Each row of numbers belongs to one of the objects below and depends on some of the facts about them. Some rows are named. Which object is each other row?

There are 3 kinds of fact about the objects: μ, φ, Λ.
bagri	μ	32; batrun	μ	60; beska	μ	813; bobra	μ	815; bobrol	μ	815; brakidi	μ	813; brakur	μ	32
brimen	μ	32; brisa	μ	815; brisi	μ	32; brudi	μ	815; bruplok	μ	815; busupu	μ	60; dafli	μ	32
dagir	μ	815; daski	μ	813; davon	μ	60; demevok	μ	815; detrunan	μ	32; dodram	μ	60; dotar	μ	813
drasa	μ	32; dritri	μ	60; drolo	μ	60; drovo	μ	60; duflok	μ	32; dugi	μ	813; duklak	μ	813
figrom	μ	60; fizel	μ	60; flabral	μ	60; flatrul	μ	32; flazupo	μ	813; flebra	μ	32; flekis	μ	60
fleve	μ	815; fliski	μ	813; flobrum	μ	32; foflilim	μ	815; fubre	μ	813; fuviflin	μ	815; gobres	μ	813
goklan	μ	813; grelu	μ	60; greplik	μ	32; griflofom	μ	32; gufli	μ	60; kapus	μ	60; kebru	μ	60
keske	μ	60; kidum	μ	32; kipak	μ	813; kizol	μ	32; klarom	μ	813; klastun	μ	815; klizik	μ	32
klubu	μ	813; kluskam	μ	815; kodrir	μ	60; kudi	μ	60; kufo	μ	815; kunun	μ	32; lagrastos	μ	32
levanil	μ	32; lilas	μ	813; lobosti	μ	815; lonim	μ	32; midrun	μ	813; mobel	μ	815; moklom	μ	60
murak	μ	815; muskadra	μ	813; muste	μ	815; natis	μ	60; nazo	μ	32; neplen	μ	815; nida	μ	815
niku	μ	60; nipa	μ	60; nipur	μ	60; noflir	μ	32; noklem	μ	813; nopon	μ	60; nubra	μ	815
nupa	μ	60; padras	μ	60; pazos	μ	32; pefol	μ	60; petrizik	μ	60; plafo	μ	60; plasa	μ	32
plazo	μ	60; plekas	μ	60; plevises	μ	60; pligre	μ	60; plinam	μ	60; purik	μ	815; rapodi	μ	815
rato	μ	32; rekes	μ	813; rigram	μ	815; rike	μ	32; rinivos	μ	32; ruzoril	μ	60; sagur	μ	60
seno	μ	60; skabrule	μ	60; skadil	μ	32; skaser	μ	60; skebre	μ	60; skolil	μ	60; skoma	μ	815
sodrin	μ	32; staku	μ	813; stefal	μ	60; stefle	μ	32; stotrezun	μ	813; stovis	μ	815; stozil	μ	60
stuflazis	μ	813; stutin	μ	813; stuton	μ	815; supeklel	μ	32; tadranuk	μ	815; tedruk	μ	813; teplek	μ	32
tira	μ	815; toplokla	μ	813; torigru	μ	813; trada	μ	60; tradrudo	μ	32; trakul	μ	815; tralogim	μ	815
tresum	μ	32; trokogin	μ	60; tulal	μ	32; vaskul	μ	813; vokla	μ	60; vostu	μ	32; zaflis	μ	60
zagibru	μ	815; zega	μ	813; zopos	μ	60; bagri	φ	flatrul; batrun	φ	vostu; beska	φ	stotrezun; bobra	φ	brimen
bobrol	φ	bobra; brakur	φ	skoma; brisa	φ	stuton; brisi	φ	davon; brudi	φ	dotar; busupu	φ	nipa; dafli	φ	trakul
daski	φ	stutin; davon	φ	bobrol; demevok	φ	plazo; dodram	φ	flekis; drasa	φ	rinivos; dritri	φ	klarom; drolo	φ	purik
duklak	φ	padras; figrom	φ	klastun; flekis	φ	dritri; fleve	φ	gufli; fliski	φ	nipur; flobrum	φ	keske; foflilim	φ	midrun
goklan	φ	plevises; greplik	φ	foflilim; griflofom	φ	brakur; gufli	φ	stuflazis; kapus	φ	stefle; kebru	φ	figrom; keske	φ	stefal
kidum	φ	sodrin; kipak	φ	rigram; klarom	φ	fleve; klizik	φ	zopos; kluskam	φ	plekas; kudi	φ	toplokla; kunun	φ	klizik
levanil	φ	skaser; lilas	φ	bruplok; midrun	φ	nubra; moklom	φ	tedruk; muskadra	φ	duklak; muste	φ	petrizik; natis	φ	greplik
niku	φ	zaflis; nipa	φ	pefol; nipur	φ	flabral; nubra	φ	fliski; padras	φ	sagur; pefol	φ	drolo; petrizik	φ	brisi
plafo	φ	levanil; plasa	φ	neplen; plekas	φ	drasa; plevises	φ	vaskul; plinam	φ	bagri; purik	φ	stovis; rato	φ	brudi
rekes	φ	skebre; rike	φ	fuviflin; rinivos	φ	lilas; ruzoril	φ	tralogim; sagur	φ	tadranuk; seno	φ	fubre; skadil	φ	zega
skaser	φ	brisa; skebre	φ	dodram; skolil	φ	kapus; skoma	φ	rato; sodrin	φ	muste; stefal	φ	rapodi; stefle	φ	flobrum
stovis	φ	stozil; stozil	φ	gobres; stuflazis	φ	kipak; stuton	φ	nupa; supeklel	φ	skabrule; tadranuk	φ	duflok; tedruk	φ	busupu
trada	φ	skadil; tradrudo	φ	kufo; trakul	φ	ruzoril; tralogim	φ	noflir; trokogin	φ	tradrudo; vaskul	φ	daski; vostu	φ	trokogin
zaflis	φ	fizel; zagibru	φ	trada; zopos	φ	demevok; bagri	Λ	flebra; beska	Λ	lonim; beska	Λ	rekes; beska	Λ	flebra
bobra	Λ	staku; bobra	Λ	nopon; bobrol	Λ	figrom; brakidi	Λ	muste; brimen	Λ	gufli; brisa	Λ	brisi; busupu	Λ	muskadra
busupu	Λ	niku; dafli	Λ	nazo; dafli	Λ	tresum; dagir	Λ	tralogim; daski	Λ	mobel; davon	Λ	flabral; demevok	Λ	klastun
demevok	Λ	griflofom; dodram	Λ	busupu; dotar	Λ	lagrastos; dotar	Λ	stovis; drasa	Λ	bagri; drolo	Λ	beska; duflok	Λ	dagir
dugi	Λ	noflir; duklak	Λ	batrun; figrom	Λ	gufli; figrom	Λ	muste; flazupo	Λ	kipak; flebra	Λ	brisa; flebra	Λ	noflir
flekis	Λ	toplokla; flekis	Λ	dagir; flekis	Λ	fleve; fleve	Λ	duklak; flobrum	Λ	zopos; foflilim	Λ	lonim; fubre	Λ	lobosti
gobres	Λ	murak; gobres	Λ	rato; grelu	Λ	dugi; grelu	Λ	rekes; grelu	Λ	stutin; greplik	Λ	detrunan; griflofom	Λ	sagur
kapus	Λ	teplek; kebru	Λ	rekes; keske	Λ	flobrum; kidum	Λ	petrizik; kipak	Λ	bobra; kizol	Λ	figrom; klarom	Λ	stozil
klastun	Λ	nubra; klizik	Λ	stuton; kluskam	Λ	duflok; kodrir	Λ	grelu; kudi	Λ	kodrir; kufo	Λ	brisa; levanil	Λ	dugi
lobosti	Λ	brisa; lonim	Λ	brisa; midrun	Λ	sagur; midrun	Λ	trada; mobel	Λ	seno; muste	Λ	levanil; muste	Λ	dagir
muste	Λ	seno; muste	Λ	nupa; natis	Λ	gufli; natis	Λ	neplen; neplen	Λ	rekes; nida	Λ	nipur; niku	Λ	fizel
nipur	Λ	greplik; noklem	Λ	brisa; noklem	Λ	dugi; nopon	Λ	noflir; pazos	Λ	nipa; pazos	Λ	kodrir; pefol	Λ	nipa
petrizik	Λ	staku; plafo	Λ	stuton; plasa	Λ	stuton; plazo	Λ	moklom; plazo	Λ	brisi; plekas	Λ	duflok; plekas	Λ	flatrul
pligre	Λ	nopon; purik	Λ	toplokla; rapodi	Λ	supeklel; rato	Λ	moklom; rekes	Λ	stutin; rigram	Λ	greplik; rigram	Λ	drasa
rike	Λ	foflilim; ruzoril	Λ	kebru; sagur	Λ	skolil; sagur	Λ	levanil; sagur	Λ	nubra; sagur	Λ	skebre; skabrule	Λ	pazos
skadil	Λ	lonim; skadil	Λ	supeklel; skebre	Λ	skolil; skebre	Λ	tralogim; skebre	Λ	stutin; staku	Λ	grelu; staku	Λ	nopon
staku	Λ	noflir; stefal	Λ	kudi; stotrezun	Λ	klubu; stovis	Λ	fleve; stuton	Λ	fuviflin; tedruk	Λ	brudi; tira	Λ	flebra
toplokla	Λ	nipa; toplokla	Λ	staku; toplokla	Λ	lonim; toplokla	Λ	flebra; torigru	Λ	fleve; torigru	Λ	brisi; trada	Λ	dugi
trakul	Λ	stozil; tralogim	Λ	stutin; tulal	Λ	brisa; tulal	Λ	drovo; tulal	Λ	niku; vaskul	Λ	dagir; vokla	Λ	rekes
vostu	Λ	purik; vostu	Λ	tulal; vostu	Λ	flatrul; zagibru	Λ	dafli; zagibru	Λ	greplik; zagibru	Λ	drasa; zagibru	Λ	skadil
zega	Λ	flazupo; zopos	Λ	duklak

Named rows:
[ 6 -7  2  4  2 -5 -8 12 -1  3 10 -7 -7  5  3  3  6 21  1  9  2  2 -9 -8
  4 -5 -2  2  1  1  4 14 -1]: fuviflin
[ 0 -3  2  1  3  2  3 -7 -1 -1  1  4 -2  0 -4  0 -2 -6 -1 -5 -1 -4 -4  5
  7  0  0 -4  0 -1  5 -3 -2]: zagibru
[ -4  32  -9  -3  14   1   3  -3  21  -1  11  -5  -4 -10  -9   0 -15 -17
  10  -4  -8   8  69  25 -19 -12 -16   2  -7  -7  18 -10   3]: stovis
[ -1  -1   2  -3   3   0  -3 -14   1   0  -3   0   3  -2 -10   0  -3   1
   3  -9  -3  -1   8   4   4  -2   0  -2  -3   0   7 -18  -2]: batrun
[  3 -15 -15 -10   9  11   9 -38 -16  -6  -5   9 -11 -10 -18   1  -6   7
  -3   4   4 -11  -2  -2   0 -10   4  16  -3   4 -17   1 -12]: brakur
[ -7  20   7   1  -9  -7 -15  -2 -12   1 -20  10 -29  15  22   1  21   8
  11  -5  12  -6  27  12  19   5  10 -34   4  24 -26 -96  13]: keske
[  1   5   0   0  10   0  -2  15  10  -2   7   3  -5 -10 -14   2  -5  -8
  -5 -14  -1   2  23   5 -12 -11 -11  -7  -7   4   8  -7  -2]: stozil
[-1  5 -6 -3 -2  7  9 -5 -1 -3 -3 -1 -7  1 -7 -2 -8 -7 -2  3  4 -2 -3  4
  4  1  1 -6  0 -3 -1  7  2]: kluskam
[ -4  10   5   2  -7  -4 -12   5  -9   0 -13   8 -22   9  15   1  18   9
   6  -7  10  -4  15   7  15   3   7 -23   3  17 -17 -64  11]: stefal
[  3  -3  -4  -1  -3  -5 -10  11  -3   2   3  -7   1   9   8   0  11   7
   2   8  -9   5  -2  -8  -9  -5  -2   9   4  -1  -4  14   2]: kodrir
[ -9 -24   3  -2  -1  -7   9  15  14 -20  -4  16  24  -2   7  -5 -13   8
   0  -4  35  -7  10 -14   6 -10  -7 -20  -1 -15  17  -5  17]: bobrol
[  0  16  -1  -1  11   2   4  13  16  -1  13   4  -9 -19 -15   1 -11 -22
  -6 -12  -1   3  40  13 -20 -14 -12  -5  -9   8   6  -8  -3]: busupu
[ 1 -3  0  0  2 -1  1 -2  0  2 -1 -1  0  3  0 -1  0 -3  0 -5 -1 -2 -1  0
  2  0  0 -1  0  1  5 -3  1]: kudi
[  8   7  -7  12   7   3  -8   6 -10   5  12  10   2  13  18  -5  17  -8
  -2  13  -9   6 -12   7   3  -6   0  20  12 -25  -8  25   2]: toplokla
[  1  -7  -7 -11 -18 -11 -12  24   5   2 -14  -6  -4 -15  18   0  13   3
   8   9 -11   5   3 -20 -35  12   2   6   5  20 -10  48  -3]: grelu
[ -3  36  16   4 -17   4  -2  11  20  16  -8 -23  11   0 -23   0  -5 -27
  -3 -31 -17   3 -24 -21  23   6  11 -24  -3  16  12  25   9]: sagur
[  4  -3  -2   3   1  -1 -10   6   0   3   6  -2   0   8   5   1   7  13
   1  12  -3   5  -5  -2   1  -2  -3   4   4  -5  -3   9   2]: skabrule
[  1   1   0   1  -1   7   8  11   2  -3   2   0  -8   3  -3  -1  -5  -5
  -6  -1   9  -2  -9   5   6   4  -3 -14  -1  -1   2  10   6]: figrom
[  4  -6  -2  -4 -10  -1 -16  23   6   2  -4   1  -8  -3  -1   2   5  15
   1  11  -7   6  -6 -12 -13   9  -2  -1   4   6  -4  29  -1]: stutin
[  4  -8   1   2   0  -1 -13   9  -1   3   5  -1  -1   6  -1   2   4  15
   0   2  -4   4  -8  -6   1  -1  -1   3   2  -2  -2   1   0]: klubu
[  2   4  -2   6   3   5   0  -6  -3   3   2  14  -1  -8   1  -3   2 -12
  -5  -3   1  -2  -2   7   7   0   4   2   3  -5   3   8  -7]: skadil

Which object is each row?
No name comes twice in this set of rows, the named rows included.
[  6   5  -4   8   1  -1  -8   9  -6   4   7   7   1   4  14  -2  12   1
  -1  10  -4   5  -7  -2  -2  -3   3  15   7 -10  -7  19  -1] -> tira
[  2  24  -8   3  15   3   7  20  21  -3  21   6 -14 -16 -10  -2  -9 -37
  -5 -12  -4   7  53  25 -24 -18 -19  -3  -5  -4  14  10   2] -> purik
[ -2   8   5   1   0  -7  15 -60  -1  -1 -27 -19  13  26   6   0 -27  -7
  29  20 -26   4  46  51 -17  20 -17  20   3 -22  36 -42  -2] -> fleve
[ -1  -9  -7 -11 -16  -4  -8  12  12   2 -30   9 -11 -36   9  -1   2 -18
   9  -2 -13   0  13  -6 -30  25   4  -8   8  18  15  47 -10] -> rekes
[  2  12  -3   2  16   3  -1  23  20  -4  19   7 -13 -19 -19   1  -6 -27
  -9 -20  -3   4  46  17 -24 -20 -18  -5  -9   5  13  -4  -1] -> nipa
[  2  -8   4   4  -1  -5  11  -6  -6  -3  -7  -6   2  15   4  -1  -7 -12
   1   3 -12  -1   2  14  -9   1 -10   7   1  -8  10 -17  -1] -> kipak
[  1  17 -11  -3 -17  10   8  32  11  -4   3  -7 -18  20   3  -4  -8   2
   1  27   4  10  -5   8  -1  14  -7 -15   6 -12 -14  50  17] -> dagir
[  0   4 -10  -5   0  11  11 -21  -5  -1  -3   0 -11  -1 -16  -2  -8  -9
  -2   0   2  -6  -7  -4   9  -3   4   3  -1  -2  -7  18  -3] -> plekas
[  -9   25    8    1   -9   -8  -19  -10  -11    2  -25    8  -28   16
   24    2   25    8   17   -8   14   -5   40   16   20    7   13  -34
    5   23  -22 -107   14] -> flobrum
[ -1  30  17   7  -8   3 -13  -2  15  17  -9 -16  16  -2 -24   1  -1 -30
  -1 -38 -23   1 -21 -17  25   1  14 -16   0  13  19  12   4] -> padras
[ -2  -3   5  -2  -2   1  -2   3  -2  -3  -8   3  -7  -1  -4   1   2  -1
  -1  -9   1  -3   1   2   5   1   2 -15   0  10  -8 -29   2] -> skolil
[ -1  14  -3   1   1  -2  -9 -14   3   3   5  -6   8   8   2   0  -2  18
  12  20  -9   9  18   3  -1   2  -1  11   1 -10  -1  -4   0] -> torigru
[-11  -9  -1  -5 -10   3  24  28  21 -25  -3  11  16   9   3  -8 -24   2
  -4   5  39  -4   5 -12  10  -4 -10 -31   0 -19   9  17  28] -> muste

Now the same objects, written a new way:
Known rows:
[  9 -25 -24 -23  -9 -44 -51  20 -41  -4  18 -26  13]: dritri
[ -7  14 -30  -5 -35   5 -13  17 -38 -56   8 -19  12]: fliski
[-10  14 -27 -46 -26  43  -5  39 -48 -25 -31 -17  20]: muste
[ -3 -10 -28   7 -41  -2   0  48 -50 -41 -15 -35  46]: seno
[ -7   7 -27  12 -28  -1 -13  26 -36 -52  -1 -26  22]: padras
[ -5  15 -30  -7 -25   2 -12  -5 -22 -54  25 -23  13]: zega
[ -4  -6 -25   3 -23   6  -2  18 -27 -42   2 -27  25]: vokla
[ -7 -10 -11  17 -26   3  -7  29 -31 -60  -9 -35  22]: foflilim
[-10 -17 -21  20 -18   3 -13  34 -35 -50 -16 -34  26]: rike
[  5  -8 -16  22 -39  -7 -13  40 -30 -71 -32 -25  19]: greplik
[ -6  -2 -29   5 -24   8   3   9 -32 -46  -2 -36  35]: midrun
[-12   2 -36  15 -22  -1 -17  24 -36 -55 -10 -29  29]: kapus
[ -6 -12 -19  15 -34  -2   4  53 -43 -41 -15 -22  56]: skolil
[-12  11 -39  11 -20  -4 -19  17 -38 -54  -3 -20  23]: klizik
[ -6  -3 -37  32 -37  -8  -8   3 -33 -72  14 -44  31]: davon
[-12   4  -5   9 -41   9  -8  50 -39 -62  20 -40  13]: brisi
[  2  34 -29 -22 -45   4 -10   8 -35 -55  31 -15  -2]: flabral
[  5  20 -25 -17 -44   7  -2   7 -38 -47  29 -49   9]: duflok
[ 15  41 -41  15   6 -48 -19  66   1   6 -18 -75   8]: stuflazis
[ -2   9 -24   5 -34  -4 -14  34 -37 -52   2 -19  25]: klubu
[ -9   8 -24   6 -37  -4 -17  34 -38 -54   8 -28  23]: murak

Name these rows:
No name comes twice in this set of rows, the named rows included.
[ -3  16 -35  -4 -30  -2 -14   3 -32 -54  18 -28   7] -> stotrezun
[ -7   2 -28  -1 -42  -1 -19  43 -33 -52  14 -37  22] -> lagrastos
[-21  29 -20 -43 -16  38 -22  47 -42 -35 -31   9  12] -> sodrin
[  0  10 -18  -5 -43   1   6  29 -43 -47   6 -19  30] -> nubra
[-12   3  -9  11 -15   4  -9  17 -45 -49   7 -48   8] -> tulal
[  1   0 -24  -8 -36   6   2  27 -35 -41  10 -32  31] -> tralogim
[  6   4 -29  -8 -41   6 -14  15 -32 -64 -11 -15  -6] -> nipur
[-17   0 -12  27 -22  -4 -11  52 -53 -48 -15 -32  35] -> muskadra
[ -4   2 -36   0 -23   1  -3   5 -37 -45  -4 -31  29] -> demevok
[  -2   38   11  -24  -32   29  -38  -22  -20 -100    2  -60   56] -> gobres
[ 25  29 -37   0 -11 -48 -11  67 -13  14 -14 -73  18] -> gufli

